Here is a tiny trained network, its code and every weight. The questions are about switching its units off for an input and a class, where a switched-off unit gives its printed mean instead of its output.

import numpy as np


def w(rows, s, z=0):
    codes = np.array(rows[::2]) - 128.0
    scale = np.full(codes.shape[1], s)
    scale[-1] = z or s
    return codes * scale


def norm(h):
    return h / np.sqrt((h * h).mean(-1, keepdims=True) + 1e-5)


def f(y):
    return np.maximum(y, 0)


def log_softmax(a):
    a = a - a.max(-1, keepdims=True)
    return a - np.log(np.exp(a).sum(-1, keepdims=True))


def net(x, mask):
    res = np.array(x, float).reshape(1, 8) / 4 @ E
    u = 0
    for l in range(2):
        y = f(norm(res) @ A[l][:, :-1].T + A[l][:, -1])
        res = res + np.where(mask[u : u + 11], y, B[l][:, -1]) @ B[l][:, :-1]
        u += 11
    return log_softmax(norm(res)[-1] @ U[:, :-1].T + U[:, -1])


A, B = {}, {}
E = w([
[196,99,195,149,121,37,130],'x0',
[81,100,92,179,130,153,144],'x1',
[132,193,176,128,127,114,105],'x2',
[124,86,126,128,83,91,107],'x3',
[160,208,142,175,92,140,187],'x4',
[74,137,89,99,96,95,126],'x5',
[119,139,119,168,68,145,182],'x6',
[121,155,254,103,110,161,106],'x7',
],0.0081)
A[0] = w([
[167,91,176,122,143,63,146,148],'0.n0',
[127,69,88,78,145,102,180,90],'0.n1',
[166,116,96,104,234,77,117,196],'0.n2',
[130,87,85,94,138,215,193,145],'0.n3',
[127,117,161,159,138,76,139,77],'0.n4',
[121,105,70,56,129,207,113,214],'0.n5',
[124,95,179,86,55,78,129,3],'0.n6',
[99,113,124,225,119,168,159,224],'0.n7',
[105,209,73,197,143,136,174,110],'0.n8',
[112,71,78,131,81,115,132,95],'0.n9',
[131,6,155,154,124,63,164,67],'0.n10',
],0.011,0.002)
B[0] = w([
[95,192,152,151,88,156,149,220],'0.n0',
[138,146,115,106,121,163,48,196],'0.n1',
[97,107,183,157,121,168,64,225],'0.n2',
[125,128,33,139,155,122,121,226],'0.n3',
[127,169,163,123,164,155,144,176],'0.n4',
[59,111,138,163,161,146,173,247],'0.n5',
[69,115,120,66,103,162,121,189],'0.n6',
[165,66,125,133,200,95,149,241],'0.n7',
[193,96,140,143,157,164,207,254],'0.n8',
[164,81,175,109,150,105,86,209],'0.n9',
[250,142,138,100,165,50,157,223],'0.n10',
],0.012,0.0063)
A[1] = w([
[193,167,255,102,128,70,133,91],'1.n0',
[87,194,173,194,153,196,143,193],'1.n1',
[103,173,178,83,85,138,154,140],'1.n2',
[107,144,106,102,17,127,152,6],'1.n3',
[46,50,65,176,75,156,67,197],'1.n4',
[147,77,92,90,124,24,80,86],'1.n5',
[85,231,59,111,36,164,199,86],'1.n6',
[114,165,87,191,110,134,203,4],'1.n7',
[169,153,106,156,185,154,60,52],'1.n8',
[104,175,158,114,182,154,162,129],'1.n9',
[68,237,111,31,194,135,237,145],'1.n10',
],0.0088,0.0015)
B[1] = w([
[121,148,144,74,31,111,69,254],'1.n0',
[133,115,103,90,93,38,88,207],'1.n1',
[101,104,167,90,89,175,153,177],'1.n2',
[86,130,130,86,106,187,208,138],'1.n3',
[25,189,122,110,104,183,147,183],'1.n4',
[139,207,199,172,80,223,255,165],'1.n5',
[233,83,135,140,181,125,183,151],'1.n6',
[131,144,97,109,186,88,190,161],'1.n7',
[75,83,62,149,54,128,140,167],'1.n8',
[196,150,110,149,115,88,106,185],'1.n9',
[237,74,155,160,97,121,205,193],'1.n10',
],0.01,0.0085)
U = w([
[123,156,188,97,81,114,66,253],'0',
[148,113,64,149,176,143,193,71],'1',
[4,119,83,134,173,182,86,20],'2',
],0.013,0.00042)

Each question gives the input, the list of numbers given to net, and the class t.
The units are the neurons (one row each of A and B). Each row of codes is followed by its name. A weight is (code - 128) times the scale printed after its matrix; where a second scale follows, it is the last column's (A, B and U).
mask holds one flag per neuron, layer by layer. A switched-off neuron (its flag False) gives its mean, the last column of its row in B, instead of its output. The means were averaged over made-up inputs and are rounded, as every weight is.
A unit's drop is (log p(t) with every unit on - log p(t) with that unit switched off) / (log p(t) with every unit on - log p(t) with every unit switched off).
The circuit of an input: a set's keep is (log p(t) with only the set's units on - log p(t) with every unit switched off) / (log p(t) with every unit on - log p(t) with every unit switched off). Starting from the 12 units with the biggest drops (on a tie, the unit counted first), units are removed one at a time, each time the one whose removal leaves the highest keep (on an exact tie, the one counted first), for as long as the keep stays at least 0.8.
circuit, biggest first: the units of the circuit, biggest drop first
k most important neurons: the k neurons with the biggest drops, biggest first
k most important neurons of layer l: the k neurons of layer l with the biggest drops, biggest first
drop of u: that unit's drop, to one decimal
input [5,-3,-7,0,5,6,5,-5], class 0: circuit, biggest first : [0.n9; 0.n5]
input [3,7,4,2,5,0,7,5], class 1: circuit, biggest first : [0.n7]
input [1,-7,0,-7,0,-6,-4,-6], class 2: circuit, biggest first : [0.n2; 0.n10]
input [0,-4,4,1,-7,4,-7,1], class 2: circuit, biggest first : [0.n10; 1.n0; 0.n9]
input [1,0,-6,5,-7,6,-4,-8], class 2: circuit, biggest first : [0.n2; 1.n4]
input [-7,-6,4,-3,3,6,-7,3], class 1: 3 most important neurons of layer 1 : [1.n10; 1.n0; 1.n6]
input [-6,-4,7,3,-3,7,2,-4], class 1: 2 most important neurons : [0.n2; 1.n10]
input [-6,-7,0,2,1,-2,1,3], class 1: 2 most important neurons of layer 0 : [0.n2; 0.n9]
input [0,3,0,1,0,-5,-4,-3], class 2: 2 most important neurons of layer 0 : [0.n2; 0.n8]
input [-2,-3,-7,6,-3,-3,-8,-4], class 2: 2 most important neurons of layer 0 : [0.n2; 0.n5]
input [6,-3,-6,7,-8,-7,-3,-7], class 0: drop of 0.n10 : 0.1
input [4,4,7,-3,1,-1,-7,-5], class 0: drop of 0.n1 : 0.0
input [-1,1,-3,-7,-2,-7,-3,4], class 2: drop of 0.n10 : 0.2
input [8,-1,-5,5,7,8,2,-8], class 0: most important neuron of layer 1 : [1.n0]
